Here is a tiny trained network, its code and every weight. The questions are about switching its units off for an input and a class, where a switched-off unit gives its printed mean instead of its output.

import numpy as np


def w(rows, s, z=0):
    codes = np.array(rows[::2]) - 128.0
    scale = np.full(codes.shape[1], s)
    scale[-1] = z or s
    return codes * scale


def norm(h):
    return h / np.sqrt((h * h).mean(-1, keepdims=True) + 1e-5)


def f(y):
    return np.maximum(y, 0)


def log_softmax(a):
    a = a - a.max(-1, keepdims=True)
    return a - np.log(np.exp(a).sum(-1, keepdims=True))


def net(x, mask):
    res = np.array(x, float).reshape(1, 5) / 4 @ E
    u = 0
    for l in range(4):
        y = f(norm(res) @ A[l][:, :-1].T + A[l][:, -1])
        res = res + np.where(mask[u : u + 3], y, B[l][:, -1]) @ B[l][:, :-1]
        u += 3
    return log_softmax(norm(res)[-1] @ U[:, :-1].T + U[:, -1])


A, B = {}, {}
E = w([
[172,167,156,176,154,113,147,22,82,7,49],'x0',
[227,37,251,180,111,99,173,100,161,197,152],'x1',
[98,82,152,98,145,223,56,111,91,199,25],'x2',
[175,51,88,84,33,74,82,108,96,120,85],'x3',
[72,3,56,191,148,153,184,40,138,174,193],'x4',
],0.0069)
A[0] = w([
[168,186,101,137,126,34,164,133,172,140,198,23],'0.n1',
[32,92,87,59,189,95,16,176,107,29,194,4],'0.n2',
[140,232,253,71,53,153,70,231,150,70,56,7],'0.n3',
],0.0054,0.0031)
B[0] = w([
[150,56,114,77,169,30,224,190,104,91,195,187],'0.n1',
[113,137,121,157,45,142,188,107,103,113,90,187],'0.n2',
[96,158,149,3,133,45,145,105,171,152,179,255],'0.n3',
],0.014,0.0054)
A[1] = w([
[254,114,233,137,144,153,139,164,237,148,185,1],'1.n1',
[36,104,154,66,83,149,99,193,204,103,184,124],'1.n2',
[220,80,188,153,4,135,97,108,143,143,155,109],'1.n3',
],0.007,0.0032)
B[1] = w([
[59,227,22,101,103,235,75,149,92,97,119,200],'1.n1',
[246,94,92,158,105,228,91,137,92,146,169,254],'1.n2',
[115,160,100,96,91,172,159,186,123,93,143,201],'1.n3',
],0.013,0.0053)
A[2] = w([
[170,129,150,113,104,161,59,108,66,201,52,37],'2.n1',
[176,161,163,133,176,81,152,82,86,112,87,100],'2.n2',
[137,110,151,94,254,216,64,159,172,176,115,252],'2.n3',
],0.0085,0.0024)
B[2] = w([
[115,104,31,126,230,123,209,168,130,45,102,230],'2.n1',
[214,9,84,149,180,209,100,170,41,198,91,192],'2.n2',
[80,79,152,81,185,91,113,131,70,58,71,253],'2.n3',
],0.011,0.0048)
A[3] = w([
[67,48,103,186,133,163,154,40,132,203,163,53],'3.n1',
[157,148,83,59,112,203,107,135,30,89,164,250],'3.n2',
[255,120,145,154,166,213,68,91,92,101,111,22],'3.n3',
],0.009,0.0017)
B[3] = w([
[236,197,224,5,88,108,158,38,161,132,195,161],'3.n1',
[93,95,160,200,84,139,98,99,149,119,135,254],'3.n2',
[198,118,92,229,107,119,79,189,156,168,195,155],'3.n3',
],0.012,0.016)
U = w([
[161,135,156,5,131,117,112,80,168,145,138,199],'0',
[87,167,81,143,69,213,124,118,109,68,135,99],'1',
[113,57,66,85,193,92,186,202,80,79,120,203],'2',
[167,95,96,167,126,179,61,159,105,147,165,124],'3',
[91,82,144,141,122,139,97,123,150,67,151,202],'4',
[88,104,156,156,125,105,114,143,168,141,113,63],'5',
[81,182,162,171,188,86,105,113,187,179,93,2],'6',
],0.013,0.0063)

Each question gives the input, the list of numbers given to net, and the class t.
The units are the neurons (one row each of A and B). Each row of codes is followed by its name. A weight is (code - 128) times the scale printed after its matrix; where a second scale follows, it is the last column's (A, B and U).
mask holds one flag per neuron, layer by layer. A switched-off neuron (its flag False) gives its mean, the last column of its row in B, instead of its output. The means were averaged over made-up inputs and are rounded, as every weight is.
A unit's drop is (log p(t) with every unit on - log p(t) with that unit switched off) / (log p(t) with every unit on - log p(t) with every unit switched off).
The circuit of an input: a set's keep is (log p(t) with only the set's units on - log p(t) with every unit switched off) / (log p(t) with every unit on - log p(t) with every unit switched off). Starting from all 12 units, units are removed one at a time, each time the one whose removal leaves the highest keep (on an exact tie, the one counted first), for as long as the keep stays at least 0.8.
circuit, biggest first: the units of the circuit, biggest drop first
most important unit: the unit with the biggest drop
k most important neurons: the k neurons with the biggest drops, biggest first
k most important neurons of layer l: the k neurons of layer l with the biggest drops, biggest first
input [7,-7,-2,2,-8], class 0: most important unit	0.n3
input [6,4,-8,5,-5], class 2: circuit, biggest first	0.n1, 3.n1
input [-1,6,6,4,5], class 1: 2 most important neurons	1.n3, 0.n3
input [7,-7,7,0,7], class 0: 4 most important neurons	3.n1, 1.n2, 1.n1, 1.n3
input [-6,-4,4,-6,6], class 0: 3 most important neurons	3.n1, 1.n1, 2.n2
input [8,5,0,-8,-7], class 3: 4 most important neurons	2.n2, 3.n3, 1.n3, 3.n1
input [7,6,8,-3,1], class 2: 2 most important neurons	2.n1, 2.n3
input [6,-5,4,-2,-1], class 3: 4 most important neurons	2.n2, 1.n1, 3.n3, 1.n3
input [6,8,6,-3,5], class 1: circuit, biggest first	1.n1, 1.n3
input [5,-3,3,-5,0], class 3: 2 most important neurons	2.n2, 3.n3
input [4,0,-8,-8,3], class 2: 3 most important neurons	0.n1, 3.n2, 1.n2
input [-8,-2,8,-4,3], class 2: 2 most important neurons	2.n3, 2.n1
input [6,7,-2,7,-3], class 1: circuit, biggest first	1.n3, 1.n1
input [3,-5,-8,-7,7], class 2: circuit, biggest first	0.n1
input [8,6,-1,-8,6], class 3: circuit, biggest first	3.n3, 2.n2
input [4,-5,-8,-2,-5], class 2: 2 most important neurons	0.n1, 3.n1
input [8,-6,-1,-5,-4], class 3: circuit, biggest first	2.n2, 1.n1, 3.n3
input [8,-4,-7,2,6], class 3: 2 most important neurons of layer 0	0.n3, 0.n2
input [-4,-5,7,2,-3], class 2: 2 most important neurons of layer 1	1.n1, 1.n3
input [-5,-5,0,4,1], class 1: circuit, biggest first	0.n2
